Group and class of each row
[-1.31  0.17  2.20 -1.77 -1.43 -1.81  0.05 -0.27 -2.27  0.48 -1.71 -0.25
 -0.60  0.33  1.42  3.17 -0.92  1.46  0.63 -0.62  0.37  0.61 -2.21 -0.66
  0.87 -0.26]
[71].E
[-1.33 -0.08 -5.58 -1.12 -0.51 -3.29 -0.88  2.73 -1.19  0.53 -2.37  0.83
 -0.42  1.10 -0.64 -2.70  0.84  5.98 -0.05  0.27  0.65  0.66 -1.02  0.26
 -1.32 -1.39]
[75].Z
[-2.40  0.80 -0.84 -2.98 -0.81 -1.55 -0.14  1.23 -1.14  0.46 -1.90  0.38
  0.29 -0.40 -0.03 -1.85 -0.31 -0.48 -0.72 -0.38 -0.39 -0.35 -0.71  0.28
 -0.42 -0.06]
[75].C
[-2.14 -0.02 -5.07 -4.39  0.16 -2.52 -0.40  0.67 -0.62  0.38 -1.45 -0.28
 -0.16 -0.01 -0.96 -4.45 -0.15  3.97 -0.51 -0.46  0.35 -0.06 -1.36  0.76
 -0.09 -2.78]
[75].Z
[-0.55 -0.93 -4.38 -2.12  0.14 -0.53  0.36  1.65  0.46 -1.00  0.77  1.72
 -0.70  1.22 -0.34 -5.87  0.53  3.22  0.23  0.19  0.96  0.34  0.37 -1.57
 -1.09  0.12]
[75].C
[-1.52 -0.39 -4.54 -2.44 -0.84 -2.33  0.55  2.10 -2.14 -0.32 -1.70  0.76
  2.62 -0.38 -1.10 -1.28 -1.47  3.33 -0.85 -0.20  0.64  0.35 -1.11  0.50
 -0.15 -0.79]
[75].C
[-1.44 -0.11 -4.93 -2.44 -0.91 -1.30 -0.68  1.77 -0.37 -0.12 -1.39  0.31
 -0.34  0.53 -1.03 -4.76  0.30  1.64 -0.23 -0.56  1.35  1.28  0.15 -0.22
 -2.42 -0.36]
[75].C
[-2.44  1.24 -5.63 -5.02 -1.20 -1.94 -0.94  2.72  0.15  0.12 -2.83  1.00
  0.04 -0.39  0.32 -1.46 -0.32  3.17 -0.10  0.13  0.88 -1.01 -0.72 -2.85
 -0.35 -0.33]
[75].Z
[ 0.05  0.64 -2.32 -0.40  0.72 -2.85 -1.78  1.39  0.63 -0.76 -1.21  0.46
 -0.90  0.90 -0.60 -5.43  0.15  1.89 -0.56  0.10  1.35  0.22 -1.45 -0.52
 -1.36  0.87]
[75].U
[-0.89  0.58 -3.39 -2.17 -2.01 -1.09  0.30  1.70 -3.23  0.22 -1.05  7.27
  0.59  0.49  1.85 -3.97 -1.07  3.58 -0.18 -1.18  0.38  1.16 -1.43  0.14
 -0.15 -1.05]
[75].U
[ 0.18  0.07 -1.99 -1.93  1.71 -0.22  0.31 -0.92 -0.86 -0.15 -0.78 -0.07
 -0.46  1.69 -0.91 -0.29 -0.13  1.01  0.12 -0.16  3.00 -0.78 -1.21 -1.12
 -1.49 -0.03]
[71].E
[-0.41  0.62 -0.73 -3.08 -0.86  1.39 -0.82 -0.13 -1.85 -0.67  1.30 -2.15
 -0.30  2.02 -0.64 -1.15 -0.86 -1.02  0.23  0.88  0.16 -0.60  0.52  0.57
  0.14 -0.62]
[71].E
[-0.70 -0.66 -2.65 -2.00 -0.14 -1.71 -1.70  0.20 -0.37 -0.03 -0.54  0.16
  0.22  0.87  0.36 -3.49  0.01  2.40 -1.11  2.53  0.15  1.01 -0.61  0.66
 -0.57 -0.49]
[75].Z
[-1.12  1.07 -0.11 -1.03  0.91  1.20 -2.13 -1.26  2.81  0.25  0.71 -1.06
 -1.20  1.89 -1.10 -2.96  1.26 -1.97 -0.33  0.87  0.14 -0.88  1.09  0.02
 -1.59  0.82]
[71].L
[-2.30  0.75 -3.35 -3.72 -1.25 -3.02 -1.01  1.28 -2.22 -0.84 -2.41  0.70
 -1.54 -0.50  0.45  0.62 -0.13  3.56  0.54 -0.54 -0.42  0.00 -2.14  0.54
 -0.31 -0.56]
[75].Z
[-1.23 -1.46 -5.27 -2.95 -1.51 -1.45 -0.32  3.23 -3.02  0.08 -2.02  1.29
  0.03 -0.81 -0.63 -1.77 -0.86  4.10  0.50  0.11 -0.38  0.96 -0.87  0.63
  0.12 -0.99]
[75].C
[-0.18 -0.41 -0.58 -3.95  0.94  0.04 -1.46 -1.19  0.25  0.66  0.20 -2.11
 -1.36  2.37 -0.15 -3.46  1.30  0.51 -0.37  0.34  2.24  0.27 -0.83 -0.53
 -0.99  0.42]
[71].L
[-0.55  0.25 -1.58 -3.15  0.69  0.06 -0.67  0.95 -3.45  0.11 -1.70 -1.44
  0.77  1.81  1.32  1.83 -1.10 -0.07  0.81 -0.05  1.97 -0.86 -1.76 -1.07
 -1.03  0.41]
[71].E
[-0.63 -0.47 -2.24 -3.24 -1.25 -1.24  0.32  1.64 -2.25  0.40 -1.92  0.86
  0.35  1.33 -0.12 -1.47 -0.67  2.51 -0.14  1.49  0.92 -0.35 -1.87  0.89
 -0.40  0.07]
[75].U
[-0.78 -1.43 -3.11 -5.65  0.40 -0.65 -3.29  0.53 -1.12  0.42 -0.46  1.49
 -0.78  2.74 -2.41  0.45 -0.40  6.81 -0.58 -0.29  3.24  0.67 -1.23  0.88
 -1.89 -1.56]
[71].E
[-0.47 -0.06 -7.27 -2.20  0.92 -2.05 -1.01  2.22 -0.93  0.28 -1.51  0.99
 -0.84  1.04 -1.50 -6.11  1.41  2.74 -1.36  0.80  0.18 -1.02  0.33 -0.09
 -4.26 -0.08]
[75].C
[ 0.85 -3.20 -1.21 -0.50 -0.36 -1.63  1.38  1.31  0.28  0.62 -0.19  0.51
 -1.41  0.42  1.96 -3.50  0.55 -1.12 -0.26  0.66  0.47 -0.20 -2.02  0.94
 -0.52  0.55]
[75].U
[-1.57 -0.30 -2.59 -2.67 -0.92  0.10 -1.20  1.00 -2.61 -0.63 -1.14  0.08
 -1.16  0.26 -0.40  0.28 -1.70  0.31  0.38 -0.37  1.26  0.31 -1.36 -0.49
  0.00 -0.57]
[71].W
[-0.47 -0.99 -5.25 -0.73  1.00  0.99  0.15  1.46 -3.87 -0.25 -0.75  0.29
 -0.60  2.96  1.44 -4.41  1.10  3.79 -1.03  0.19 -3.33  0.26  0.03  1.03
 -1.72 -1.39]
[75].C
[ 2.11 -0.23 -1.73 -3.97 -0.71  0.38 -1.30 -0.53 -0.68 -1.17 -0.66 -1.05
 -0.50  2.09 -1.03 -2.57 -1.00  2.63 -0.16 -0.29  2.63 -0.08  0.26 -2.04
 -1.77 -0.11]
[71].E
[ 0.50  0.48 -0.49 -2.86 -0.82 -0.58 -0.66  0.51 -2.64  0.32 -0.98 -0.70
 -2.07  1.84  1.08  0.62 -0.67  1.71 -0.04 -0.79  2.26  0.07 -0.48 -0.01
 -0.77 -0.22]
[71].E
[-2.39  0.79 -4.85 -3.07 -0.44 -3.09  1.06  0.95 -2.40 -0.11 -1.02  1.81
 -1.03  0.24 -1.37 -1.64 -0.48  1.13  0.94 -6.28 -0.56  0.27 -0.83  0.16
 -1.14 -1.02]
[75].C
[-0.86 -0.87  2.34 -5.14 -0.08 -2.76 -1.22 -0.36  0.34  3.28  0.43 -0.36
  1.19  0.96  0.22 -1.64  2.04 -0.36  0.02  0.06  1.39  1.37 -0.58 -0.13
 -0.37  1.48]
[71].L
[-0.45 -0.26 -0.03 -4.74 -1.41 -0.97 -3.01 -1.24  0.89  0.00 -0.44 -1.23
 -0.56  4.64 -0.22 -1.13  0.24  1.12  1.57  0.11  2.96 -0.06 -1.34 -0.75
 -1.47  1.60]
[71].L
[-0.80 -0.84 -2.05 -4.65  0.58  0.67 -1.97 -1.13  0.67 -0.19  0.12 -1.18
 -1.95  2.73 -1.10 -3.12  0.77  2.38 -0.78 -1.17  2.19  0.25  0.41 -0.59
 -0.98  1.57]
[71].L
[-0.79 -0.58 -4.61 -1.43 -0.67  0.07  0.73  2.16  0.94 -0.16 -0.34  0.59
 -0.11  0.61  1.96 -6.55  0.75  1.92 -0.22 -0.03 -0.47  0.42 -1.26  0.00
 -1.07  0.63]
[75].C
[-2.54 -0.02 -1.59 -4.48 -1.35  1.06 -0.16 -0.84 -3.56 -0.57 -2.04 -0.40
  1.22  1.74 -0.25  0.83 -1.63  3.73 -0.07 -0.68  1.29  1.20 -0.07 -0.42
 -1.25 -0.46]
[71].E
[ 1.00 -1.36 -1.79 -3.80  0.16  1.09 -0.32 -1.03  2.10  0.40  3.62 -1.56
 -0.43  2.80  0.51 -3.02  0.73 -1.26 -0.91  0.19  3.41 -0.35 -0.89 -0.11
 -0.56  1.95]
[71].W
[-0.38  0.76  1.29 -2.93 -2.72  0.00 -1.20 -0.31 -3.38 -0.02 -2.22 -0.23
 -0.19  1.41  0.47  3.95 -2.41  3.96  0.59 -1.06  2.05  0.55 -2.96 -1.27
  0.11  0.69]
[71].E
[ 0.72  0.17 -0.25 -4.26 -0.08  1.22 -0.55  0.61 -2.51  0.41 -1.69 -0.02
  0.23  0.28  1.64  3.03 -2.14  2.69  0.59  1.83  1.29  1.02 -1.29  0.59
 -0.37 -0.05]
[71].E
[-2.04 -0.04  2.86 -1.22 -0.88 -2.85 -0.01  3.41 -2.65 -0.85 -2.10  0.78
 -0.72  0.42  1.07 -3.66 -0.68  5.34  0.04 -0.55 -0.74  1.67 -2.75  0.37
 -0.24 -0.23]
[75].U
[ 0.09 -0.79 -2.64  2.14 -0.99 -1.61  0.08  2.64 -1.97  0.54 -1.09  0.04
  0.41 -1.60  0.76 -1.09  0.37  0.32 -0.28 -0.36 -1.25  0.22 -1.28  0.00
 -0.07  0.51]
[75].C
[-2.26  0.17 -4.05 -4.39 -1.02 -2.16  3.07 -0.02 -0.90  0.61 -0.70  1.14
  0.33  6.88  0.11 -2.90  0.26  2.40 -0.21  0.57  1.37  1.08 -1.62  0.57
 -1.64 -1.57]
[75].U
[-1.24 -0.45  2.37 -1.48 -0.44  0.05 -2.75 -1.68 -0.50  1.13 -1.23 -1.44
 -1.48  3.30 -0.08 -1.77 -1.10  0.24 -0.24 -0.58  2.65  0.59  0.18 -0.47
 -1.11  0.80]
[71].L

Group and class of each row
[-0.13  0.04 -0.76  1.18 -1.03  0.17 -0.34 -0.12 -0.69 -0.56  0.68  0.52
  0.12  0.72  0.35  1.19 -0.79 -1.15  0.34 -0.89 -0.35 -0.89 -0.44 -0.37
 -0.41 -1.74]
D.<74>
[-0.15  0.18 -1.08  1.53 -0.17 -0.17 -0.60  0.05 -0.63 -0.25  0.53 -0.80
  0.54  0.45  0.03  0.10 -1.24 -0.57  0.09 -0.77 -0.89  0.70 -0.89  0.68
  0.12 -1.63]
D.<74>
[-1.57 -0.66  0.03  0.26  0.16 -0.09  1.81 -0.79 -0.51  0.76  0.63  2.15
  1.23  0.47  0.47  0.46 -0.52  0.27 -0.56  0.50  1.73 -0.51 -0.14 -0.36
  1.15  0.39]
M.<67>
[-0.85 -0.04 -0.16  0.58 -0.49  0.10  1.09  2.13  1.03 -1.88 -0.40  0.03
 -0.22 -1.45 -0.53 -0.51  0.25 -0.26  3.07 -0.31  1.04 -2.73  0.62 -0.21
 -0.11 -0.54]
H.<60>
[-1.70 -0.33 -0.47  1.66 -1.34 -0.71  0.17 -0.21  1.01  0.04  0.35  2.16
  0.36  0.67 -1.04  0.08 -1.28  0.11 -1.22 -0.27 -1.77 -0.22 -0.18  0.43
  2.54 -3.28]
D.<64>
